Small tables with named rows and columns. After each table, cells are looked up by row and column.

muv:
	rav	tevof	pimetov	bor	fov	nukirit	vazo	zegon
sivurag	3696	7518	3940	2681	7309	4434	2483	5430
dufira	2560	6723	3688	4152	5839	5255	3747	6161
rur	5670	7041	4861	2741	7577	4053	2822	4661
sifibi	6378	6320	5204	2788	7174	3875	2997	4204
vuv	6015	6232	5039	2741	6978	3920	2894	4266
sugumav	2214	5729	3732	5196	4579	5652	4784	6245
fomib	3343	7244	3935	3804	6737	5051	3424	6075
didibu	6203	6120	5133	2746	6955	3844	2950	4092

sugumav, rav => 2214
sivurag, zegon => 5430
sivurag, pimetov => 3940
sifibi, rav => 6378
dufira, rav => 2560
dufira, nukirit => 5255
vuv, vazo => 2894
Row with the largest rav: sifibi

tegoz =
	nenag	som	dip	kena	zisonif	fidil	bikupe
loba	88	138	82	149	114	119	84
rino	109	131	180	182	94	125	75
toti	112	97	205	73	90	97	132
bitopus	51	173	179	223	80	124	30
sisesom	78	149	99	173	107	122	67
pego	56	166	178	206	82	121	41
non	58	161	177	192	83	118	50
mebus	97	117	43	85	126	107	121
tam	54	167	186	208	80	121	39
lesona	61	164	184	210	82	123	41
zison	92	112	69	65	119	99	129
bobeg	56	149	164	143	86	106	74

zisonif of lesona is 82
dip of bobeg is 164
bikupe of zison is 129
fidil of loba is 119
dip of non is 177
zisonif of bitopus is 80

reti:
|  | kibuti | vofol | funuror | bofi | gikos | zit | torim | takeke |
|---|---|---|---|---|---|---|---|---|
| zofu | 40 | 78 | 74 | 61 | 51 | 120 | 72 | 69 |
| poradof | 223 | 174 | 210 | 209 | 198 | 137 | 211 | 197 |
| tid | 236 | 187 | 220 | 192 | 184 | 133 | 206 | 193 |
| veze | 225 | 198 | 199 | 173 | 172 | 177 | 228 | 155 |
| fepori | 228 | 202 | 206 | 174 | 157 | 160 | 217 | 158 |
| dupuf | 214 | 213 | 180 | 147 | 146 | 185 | 222 | 143 |
| vegagu | 39 | 70 | 67 | 88 | 75 | 106 | 53 | 92 |
| kib | 77 | 138 | 29 | 43 | 37 | 194 | 120 | 41 |
| dima | 228 | 193 | 218 | 174 | 169 | 161 | 213 | 173 |
| bakuza | 198 | 246 | 115 | 65 | 72 | 253 | 234 | 56 |
| roz | 43 | 72 | 67 | 84 | 86 | 100 | 62 | 101 |
| tev | 49 | 54 | 91 | 116 | 102 | 88 | 55 | 87 |

What is the zit of roz in reti? 100
What is the bofi of fepori in reti? 174
What is the gikos of veze in reti? 172
What is the kibuti of zofu in reti? 40
What is the takeke of veze in reti? 155
What is the torim of dupuf in reti? 222
What is the gikos of tid in reti? 184

vesiboz.tsv
	ratap	firuli	nup	neliku	murotul
sede	33.57	31.88	-6.66	49.34	29.43
fesogor	-48.44	-43.14	68.51	55.09	-48.74
momode	41.00	37.05	-31.67	27.32	37.97
vuta	44.27	39.53	-49.60	10.54	40.82
felivum	36.33	33.77	-20.64	37.10	32.67
rugidil	-60.54	-54.65	80.04	56.48	-62.22
fir	-64.11	-56.83	77.62	51.45	-64.03
rogugot	45.90	41.99	-37.73	26.94	41.59

What is the murotul of rugidil in vesiboz? -62.22
What is the neliku of vuta in vesiboz? 10.54
What is the neliku of fesogor in vesiboz? 55.09
What is the firuli of felivum in vesiboz? 33.77
What is the firuli of momode in vesiboz? 37.05
What is the ratap of felivum in vesiboz? 36.33
What is the firuli of vuta in vesiboz? 39.53
What is the neliku of sede in vesiboz? 49.34
What is the ratap of momode in vesiboz? 41.00
What is the firuli of rogugot in vesiboz? 41.99
What is the firuli of fir in vesiboz? -56.83
What is the murotul of sede in vesiboz? 29.43
Row with the largest firuli: rogugot

begu =
cols = susepe, masoz, dige, tozuk, samu, pivinob, bor, pimiret, keb
gedaf: [-0.5, -0.3, 0.6, 0.3, -0.2, -0.5, -0.5, -0.1, -0.5]
vud: [-0.6, -0.4, -0.3, -0.3, -0.3, 0.1, -0.4, 0.1, 0.0]
mabil: [0.4, 0.2, -0.7, -0.3, 0.1, 0.4, 0.4, 0.0, 0.4]
zazef: [-0.3, -0.3, -0.9, -0.6, -0.3, 0.5, -0.1, 0.2, 0.4]
kave: [-0.5, -0.3, 0.7, 0.3, -0.1, -0.6, -0.5, -0.1, -0.5]
kapepad: [-0.3, -0.2, 0.7, 0.4, -0.1, -0.6, -0.4, -0.1, -0.6]
dok: [-0.1, 0.0, 0.8, 0.5, 0.0, -0.6, -0.2, -0.2, -0.6]
lib: [0.0, 0.0, -0.7, -0.5, -0.1, 0.4, 0.1, 0.1, 0.4]
loz: [0.4, 0.3, 0.7, 0.5, 0.3, -0.4, 0.2, -0.2, -0.3]
migi: [0.4, 0.3, 0.4, 0.4, 0.2, -0.3, 0.2, -0.2, -0.2]

susepe of mabil: 0.4
bor of zazef: -0.1
tozuk of vud: -0.3
dige of vud: -0.3
keb of migi: -0.2
pivinob of kave: -0.6
dige of migi: 0.4
susepe of kave: -0.5
susepe of vud: -0.6
pimiret of vud: 0.1
susepe of gedaf: -0.5
bor of vud: -0.4
Row with the largest pimiret: zazef

